Below are the code and all the weights of a small trained network. Each question names an input and a class and asks about switching units off, where a switched-off unit gives its printed mean instead of its output.

import numpy as np


def w(rows, s, z=0):
    codes = np.array(rows[::2]) - 128.0
    scale = np.full(codes.shape[1], s)
    scale[-1] = z or s
    return codes * scale


def f(y):
    return y / 2 * (1 + np.tanh(0.7978845608 * (y + 0.044715 * y**3)))


def log_softmax(a):
    a = a - a.max(-1, keepdims=True)
    return a - np.log(np.exp(a).sum(-1, keepdims=True))


def net(x, mask):
    res = np.array(x, float).reshape(1, 5) / 4 @ E
    y = f(res @ A[0][:, :-1].T + A[0][:, -1])
    res = res + np.where(mask, y, B[0][:, -1]) @ B[0][:, :-1]
    return log_softmax(res[-1] @ U[:, :-1].T + U[:, -1])


A, B = {}, {}
E = w([
[135,104,68,220,213,186,184,139,110,70],'x0',
[205,99,151,113,208,27,168,85,186,154],'x1',
[70,157,173,110,138,185,225,193,237,161],'x2',
[108,1,139,229,58,143,82,90,221,131],'x3',
[198,217,153,186,131,254,106,63,146,189],'x4',
],0.007)
A[0] = w([
[142,118,42,218,214,179,211,137,132,57,39],'n1',
[189,186,143,129,118,177,96,83,151,167,74],'n2',
[126,84,146,177,107,140,113,114,163,125,24],'n3',
[191,190,172,174,129,199,86,63,152,172,50],'n4',
[111,168,203,52,64,86,66,107,142,206,67],'n5',
[133,144,194,31,24,93,74,108,169,210,54],'n6',
[163,172,122,162,128,180,93,102,134,182,98],'n7',
[60,150,122,151,82,174,101,158,69,123,81],'n8',
[224,73,175,125,190,70,182,53,184,173,58],'n9',
[153,112,134,129,142,117,62,100,82,102,38],'n10',
[56,149,108,139,69,192,95,165,72,125,114],'n11',
[97,54,155,178,96,148,90,84,182,132,37],'n12',
[59,158,176,92,152,186,227,222,253,180,50],'n13',
[166,139,72,135,133,102,35,83,75,96,66],'n14',
[194,215,131,138,138,179,123,78,108,177,72],'n15',
[130,82,157,172,117,133,93,134,162,132,4],'n16',
[183,152,142,193,114,182,132,88,147,195,77],'n17',
[125,67,140,157,104,159,123,93,171,116,23],'n18',
[114,14,129,229,37,136,84,109,234,135,37],'n19',
[80,128,118,123,75,170,93,173,80,95,76],'n20',
[85,156,77,148,42,187,99,167,96,95,57],'n21',
[210,125,126,110,220,44,154,95,165,165,95],'n22',
[200,98,76,133,118,104,54,87,60,123,100],'n23',
[149,235,126,36,190,142,181,185,34,122,7],'n24',
[55,41,95,58,117,35,128,217,109,58,3],'n25',
[167,102,107,135,115,103,94,68,19,117,58],'n26',
],0.0075,0.0048)
B[0] = w([
[83,103,60,231,220,191,66,183,67,156,223],'n1',
[108,75,97,114,117,88,179,166,130,59,179],'n2',
[145,204,89,119,130,110,130,129,101,155,146],'n3',
[81,69,112,105,127,61,196,174,179,65,204],'n4',
[101,112,64,206,216,185,94,183,79,154,197],'n5',
[89,103,60,242,244,172,89,193,61,145,204],'n6',
[110,69,114,96,122,83,172,148,161,81,180],'n7',
[213,124,141,101,108,160,84,186,188,130,179],'n8',
[236,142,148,90,93,219,61,202,196,109,220],'n9',
[132,171,170,182,101,101,183,141,118,156,147],'n10',
[225,115,146,95,120,186,89,174,216,119,203],'n11',
[127,233,81,76,112,99,113,79,81,123,180],'n12',
[109,131,253,211,26,128,203,69,68,228,254],'n13',
[115,149,201,207,71,110,182,123,104,190,187],'n14',
[70,113,103,76,127,78,192,157,149,38,203],'n15',
[150,219,91,126,130,114,155,145,112,136,138],'n16',
[79,87,105,112,134,63,180,156,152,69,189],'n17',
[133,208,94,123,130,93,114,114,116,164,152],'n18',
[110,245,59,61,104,57,94,44,71,149,244],'n19',
[196,122,152,109,124,150,113,171,202,117,172],'n20',
[202,142,143,110,130,173,96,171,177,124,186],'n21',
[212,125,131,99,90,201,66,161,222,132,219],'n22',
[105,123,221,168,87,153,187,116,100,190,203],'n23',
[125,252,35,32,106,58,63,5,63,169,246],'n24',
[93,85,104,108,130,54,239,203,188,1,231],'n25',
[116,153,192,192,80,128,197,125,99,190,186],'n26',
],0.0074,0.0079)
U = w([
[129,208,76,57,123,78,91,65,92,132,112],'0',
[89,71,120,102,126,62,192,161,168,34,114],'1',
[122,132,251,198,74,124,172,107,106,179,106],'2',
[232,124,157,99,115,182,57,162,210,116,117],'3',
[101,108,72,229,249,164,75,159,81,136,101],'4',
[114,50,178,94,152,158,73,71,127,111,254],'5',
],0.011,0.0098)

Each question gives the input, the list of numbers given to net, and the class t.
The units are the neurons (one row each of A and B). Each row of codes is followed by its name. A weight is (code - 128) times the scale printed after its matrix; where a second scale follows, it is the last column's (A, B and U).
mask holds one flag per neuron, in row order. A switched-off neuron (its flag False) gives its mean, the last column of its row in B, instead of its output. The means were averaged over made-up inputs and are rounded, as every weight is.
A unit's drop is (log p(t) with every unit on - log p(t) with that unit switched off) / (log p(t) with every unit on - log p(t) with every unit switched off).
The circuit of an input: a set's keep is (log p(t) with only the set's units on - log p(t) with every unit switched off) / (log p(t) with every unit on - log p(t) with every unit switched off). Starting from the 12 units with the biggest drops (on a tie, the unit counted first), units are removed one at a time, each time the one whose removal leaves the highest keep (on an exact tie, the one counted first), for as long as the keep stays at least 0.8.
units of the circuit, in order: the units of the circuit, biggest drop first
most important unit: the unit with the biggest drop
k most important neurons: the k neurons with the biggest drops, biggest first
drop when u is switched off: that unit's drop, to one decimal
input [-7,1,4,7,2], class 0: units of the circuit, in order => n19
input [-6,5,0,5,2], class 4: 3 most important neurons => n6, n5, n24
input [-6,-7,-1,-4,7], class 1: 2 most important neurons => n15, n4
input [-5,0,-5,-1,4], class 2: 3 most important neurons => n1, n23, n14
input [-1,8,-2,-7,8], class 1: 3 most important neurons => n15, n4, n2
input [1,0,7,7,-4], class 0: 2 most important neurons => n19, n12
input [-3,7,7,-2,-3], class 2: 2 most important neurons => n13, n11
input [5,7,-6,-3,-4], class 3: 3 most important neurons => n22, n13, n9
input [3,-7,-7,-1,-1], class 2: 2 most important neurons => n14, n26
input [-4,3,-5,-4,-5], class 1: 4 most important neurons => n25, n13, n19, n1
input [-2,8,-8,-7,-8], class 1: 2 most important neurons => n25, n13
input [-2,-4,8,7,-5], class 2: 3 most important neurons => n13, n24, n15
input [-8,-1,3,8,-8], class 0: 2 most important neurons => n19, n12
input [-5,-5,0,7,0], class 0: most important unit => n19
input [3,-3,8,5,0], class 2: drop when n13 is switched off => 3.1
input [1,8,6,3,8], class 1: drop when n4 is switched off => 0.5
input [-3,-5,5,7,0], class 0: drop when n19 is switched off => 0.6
